Below is a small trained network, with its code and all its weights. Each question gives an input and a class and asks what happens when units are switched off, that is, made to give their printed mean instead of their output.

import numpy as np


def w(rows, s, z=0):
    codes = np.array(rows[::2]) - 128.0
    scale = np.full(codes.shape[1], s)
    scale[-1] = z or s
    return codes * scale


def f(y):
    return y / 2 * (1 + np.tanh(0.7978845608 * (y + 0.044715 * y**3)))


def log_softmax(a):
    a = a - a.max(-1, keepdims=True)
    return a - np.log(np.exp(a).sum(-1, keepdims=True))


def net(x, mask):
    res = np.array(x, float).reshape(1, 5) / 4 @ E
    y = f(res @ A[0][:, :-1].T + A[0][:, -1])
    res = res + np.where(mask, y, B[0][:, -1]) @ B[0][:, :-1]
    return log_softmax(res[-1] @ U[:, :-1].T + U[:, -1])


A, B = {}, {}
E = w([
[223,197,74],'x0',
[224,56,181],'x1',
[129,128,129],'x2',
[132,43,1],'x3',
[128,127,129],'x4',
],0.0086)
A[0] = w([
[67,176,189,49],'neuron 1',
[113,181,123,73],'neuron 2',
[168,126,106,109],'neuron 3',
[91,125,163,126],'neuron 4',
[142,118,97,102],'neuron 5',
[183,135,142,111],'neuron 6',
[127,95,140,132],'neuron 7',
[118,116,118,137],'neuron 8',
[181,153,160,101],'neuron 9',
[144,122,103,107],'neuron 10',
[102,191,132,173],'neuron 11',
[161,183,49,2],'neuron 12',
[137,187,121,75],'neuron 13',
[157,86,81,162],'neuron 14',
[111,126,97,115],'neuron 15',
[101,77,200,66],'neuron 16',
[65,120,85,129],'neuron 17',
[101,126,172,136],'neuron 18',
[87,155,171,92],'neuron 19',
[86,142,113,123],'neuron 20',
[76,252,90,50],'neuron 21',
[113,89,169,145],'neuron 22',
[175,76,56,1],'neuron 23',
[111,48,135,61],'neuron 24',
[123,136,140,130],'neuron 25',
[125,146,109,158],'neuron 26',
[145,114,118,93],'neuron 27',
[85,58,213,70],'neuron 28',
[183,158,168,94],'neuron 29',
[112,118,139,130],'neuron 30',
[53,97,103,130],'neuron 31',
[167,38,151,24],'neuron 32',
[105,97,80,171],'neuron 33',
[144,140,152,91],'neuron 34',
[105,151,109,151],'neuron 35',
],0.019,0.0096)
B[0] = w([
[128,218,131,208],'neuron 1',
[133,108,112,159],'neuron 2',
[126,106,125,165],'neuron 3',
[135,151,119,173],'neuron 4',
[139,124,123,151],'neuron 5',
[124,70,160,184],'neuron 6',
[122,141,118,157],'neuron 7',
[130,135,134,142],'neuron 8',
[135,58,168,195],'neuron 9',
[135,125,122,145],'neuron 10',
[127,163,73,225],'neuron 11',
[121,253,128,187],'neuron 12',
[119,106,135,166],'neuron 13',
[101,166,90,233],'neuron 14',
[134,132,152,152],'neuron 15',
[127,89,79,193],'neuron 16',
[130,127,217,205],'neuron 17',
[131,141,101,182],'neuron 18',
[132,167,117,182],'neuron 19',
[133,140,161,166],'neuron 20',
[123,62,35,254],'neuron 21',
[131,146,93,190],'neuron 22',
[133,51,39,203],'neuron 23',
[149,177,177,183],'neuron 24',
[133,124,122,137],'neuron 25',
[129,137,114,163],'neuron 26',
[132,118,132,131],'neuron 27',
[122,89,51,222],'neuron 28',
[135,49,175,204],'neuron 29',
[127,138,131,139],'neuron 30',
[143,127,233,213],'neuron 31',
[119,228,112,196],'neuron 32',
[139,158,155,221],'neuron 33',
[126,101,148,141],'neuron 34',
[117,149,131,171],'neuron 35',
],0.034,0.0092)
U = w([
[179,254,131,15],'0',
[186,81,52,1],'1',
[204,107,235,188],'2',
],0.0088,0.0002)

Each question gives the input, the list of numbers given to net, and the class t.
The units are the neurons (one row each of A and B). Each row of codes is followed by its name. A weight is (code - 128) times the scale printed after its matrix; where a second scale follows, it is the last column's (A, B and U).
mask holds one flag per neuron, in row order. A switched-off neuron (its flag False) gives its mean, the last column of its row in B, instead of its output. The means were averaged over made-up inputs and are rounded, as every weight is.
A unit's drop is (log p(t) with every unit on - log p(t) with that unit switched off) / (log p(t) with every unit on - log p(t) with every unit switched off).
The circuit of an input: a set's keep is (log p(t) with only the set's units on - log p(t) with every unit switched off) / (log p(t) with every unit on - log p(t) with every unit switched off). Starting from the 12 units with the biggest drops (on a tie, the unit counted first), units are removed one at a time, each time the one whose removal leaves the highest keep (on an exact tie, the one counted first), for as long as the keep stays at least 0.8.
circuit, biggest first: the units of the circuit, biggest drop first
most important unit: the unit with the biggest drop
k most important neurons: the k neurons with the biggest drops, biggest first
drop when u is switched off: that unit's drop, to one decimal
input [7,-4,5,8,-4], class 0: circuit, biggest first => (neuron 12)
input [1,-3,-5,-2,1], class 1: 3 most important neurons => (neuron 12; neuron 21; neuron 32)
input [1,-5,-5,5,-4], class 0: 3 most important neurons => (neuron 12; neuron 29; neuron 9)
input [-4,8,-5,1,-4], class 0: 4 most important neurons => (neuron 32; neuron 21; neuron 24; neuron 23)
input [-1,6,5,8,-8], class 0: 2 most important neurons => (neuron 32; neuron 24)
input [5,0,7,8,7], class 0: 2 most important neurons => (neuron 12; neuron 21)
input [-1,0,2,8,2], class 2: 2 most important neurons => (neuron 31; neuron 17)
input [8,0,6,-2,0], class 1: 2 most important neurons => (neuron 31; neuron 17)
input [-7,8,-8,2,7], class 0: 3 most important neurons => (neuron 32; neuron 24; neuron 21)
input [6,0,2,5,-1], class 0: 2 most important neurons => (neuron 12; neuron 21)
input [3,0,6,5,6], class 0: 4 most important neurons => (neuron 21; neuron 12; neuron 28; neuron 29)
input [1,-7,-4,6,-1], class 0: 4 most important neurons => (neuron 12; neuron 29; neuron 9; neuron 14)
input [-3,8,-1,6,-6], class 0: 2 most important neurons => (neuron 32; neuron 24)
input [-4,3,8,-8,1], class 1: most important unit => neuron 28
input [-3,0,-5,3,-5], class 2: drop when neuron 31 is switched off => 0.1
input [8,4,-8,-3,-6], class 2: drop when neuron 19 is switched off => 0.0
input [4,-4,7,-4,6], class 1: drop when neuron 21 is switched off => 0.3
